Here is a tiny trained network, its code and every weight. The questions are about switching its units off for an input and a class, where a switched-off unit gives its printed mean instead of its output.

import numpy as np


def w(rows, s, z=0):
    codes = np.array(rows[::2]) - 128.0
    scale = np.full(codes.shape[1], s)
    scale[-1] = z or s
    return codes * scale


def f(y):
    return np.maximum(y, 0)


def log_softmax(a):
    a = a - a.max(-1, keepdims=True)
    return a - np.log(np.exp(a).sum(-1, keepdims=True))


def net(x, mask):
    res = np.array(x, float).reshape(1, 7) / 4 @ E
    y = f(res @ A[0][:, :-1].T + A[0][:, -1])
    res = res + np.where(mask, y, B[0][:, -1]) @ B[0][:, :-1]
    return log_softmax(res[-1] @ U[:, :-1].T + U[:, -1])


A, B = {}, {}
E = w([
[128,128,128,127],'x0',
[97,239,87,11],'x1',
[2,66,174,84],'x2',
[128,127,128,128],'x3',
[66,147,28,194],'x4',
[172,30,31,60],'x5',
[129,128,128,128],'x6',
],0.0076)
A[0] = w([
[42,69,172,100,66],'N1',
[156,88,119,97,65],'N2',
[110,148,143,149,79],'N3',
[143,89,132,190,102],'N4',
[122,72,136,208,93],'N5',
[107,161,155,163,86],'N6',
[64,88,151,98,51],'N7',
[101,113,142,117,97],'N8',
[204,95,240,58,9],'N9',
[121,111,120,163,124],'N10',
[159,75,92,87,76],'N11',
[182,152,106,158,72],'N12',
[92,191,198,175,77],'N13',
[141,77,66,101,80],'N14',
[125,83,136,172,99],'N15',
[170,157,119,143,78],'N16',
[158,127,173,115,69],'N17',
[86,206,78,77,79],'N18',
[133,97,150,155,100],'N19',
[117,178,186,180,90],'N20',
[45,148,5,218,2],'N21',
[160,87,169,140,113],'N22',
[115,163,168,159,72],'N23',
[139,107,101,107,51],'N24',
[143,76,89,96,106],'N25',
[33,88,126,131,74],'N26',
[143,65,157,175,104],'N27',
[238,176,90,176,57],'N28',
[112,198,110,41,71],'N29',
[138,115,131,152,36],'N30',
[170,142,124,140,68],'N31',
[143,63,80,105,94],'N32',
[148,150,150,82,89],'N33',
],0.019,0.0071)
B[0] = w([
[207,115,132,116,236],'N1',
[115,141,121,162,184],'N2',
[125,141,124,147,148],'N3',
[111,154,122,87,204],'N4',
[102,166,128,80,221],'N5',
[121,146,135,163,168],'N6',
[184,119,119,114,199],'N7',
[151,125,124,123,158],'N8',
[73,22,122,127,248],'N9',
[111,129,139,108,165],'N10',
[116,155,139,177,226],'N11',
[174,121,131,116,186],'N12',
[123,166,120,197,214],'N13',
[120,158,130,182,233],'N14',
[117,158,119,99,190],'N15',
[165,128,125,124,166],'N16',
[113,88,120,133,163],'N17',
[105,173,136,78,237],'N18',
[121,148,133,107,173],'N19',
[112,156,132,186,200],'N20',
[67,2,128,136,244],'N21',
[106,133,129,92,201],'N22',
[121,146,123,165,170],'N23',
[123,146,129,149,162],'N24',
[120,161,127,170,227],'N25',
[192,111,127,118,212],'N26',
[111,169,137,90,222],'N27',
[221,115,129,106,250],'N28',
[107,179,127,70,239],'N29',
[125,145,127,111,138],'N30',
[156,119,130,125,159],'N31',
[117,159,127,180,237],'N32',
[103,100,130,109,171],'N33',
],0.064,0.011)
U = w([
[120,216,92,45,62],'0',
[151,204,86,202,56],'1',
[254,147,86,101,132],'2',
[108,91,82,110,255],'3',
],0.0074,0.0056)

Each question gives the input, the list of numbers given to net, and the class t.
The units are the neurons (one row each of A and B). Each row of codes is followed by its name. A weight is (code - 128) times the scale printed after its matrix; where a second scale follows, it is the last column's (A, B and U).
mask holds one flag per neuron, in row order. A switched-off neuron (its flag False) gives its mean, the last column of its row in B, instead of its output. The means were averaged over made-up inputs and are rounded, as every weight is.
A unit's drop is (log p(t) with every unit on - log p(t) with that unit switched off) / (log p(t) with every unit on - log p(t) with every unit switched off).
The circuit of an input: a set's keep is (log p(t) with only the set's units on - log p(t) with every unit switched off) / (log p(t) with every unit on - log p(t) with every unit switched off). Starting from the 12 units with the biggest drops (on a tie, the unit counted first), units are removed one at a time, each time the one whose removal leaves the highest keep (on an exact tie, the one counted first), for as long as the keep stays at least 0.8.
circuit, biggest first: the units of the circuit, biggest drop first
top k neurons: the k neurons with the biggest drops, biggest first
drop of u: that unit's drop, to one decimal
input [1,-7,-7,-7,0,-1,7], class 0: top 4 neurons	[N5, N4, N27, N1]
input [-2,0,8,-3,4,6,2], class 2: top neuron	[N1]
input [8,-5,-2,3,7,6,6], class 3: top 3 neurons	[N21, N13, N20]
input [-7,0,6,3,-8,8,-1], class 1: top 4 neurons	[N21, N11, N32, N25]
input [8,4,6,-3,6,1,3], class 2: top 4 neurons	[N26, N9, N1, N7]
input [5,2,-4,-6,5,-2,-4], class 3: top 2 neurons	[N21, N1]
input [1,0,4,2,-8,8,8], class 1: top 4 neurons	[N21, N11, N32, N25]
input [-3,-5,6,0,3,-5,-7], class 2: top 2 neurons	[N1, N26]
input [-1,6,4,7,-8,-8,4], class 1: top 3 neurons	[N13, N21, N20]
input [6,4,6,2,7,-7,5], class 1: top 2 neurons	[N13, N9]
input [3,-6,8,3,-1,7,-5], class 2: top 4 neurons	[N1, N26, N7, N13]
input [0,-6,-3,-3,5,0,-7], class 0: top 2 neurons	[N5, N9]
input [3,-8,-7,-8,-3,-7,0], class 0: top 2 neurons	[N5, N4]
input [-8,-5,-4,3,-6,3,7], class 3: circuit, biggest first	[N9]
input [4,3,5,-8,2,6,-7], class 1: drop of N28	0.1
input [-8,-5,8,2,-4,1,7], class 2: drop of N1	1.3
input [5,2,2,0,3,1,8], class 3: drop of N5	0.2
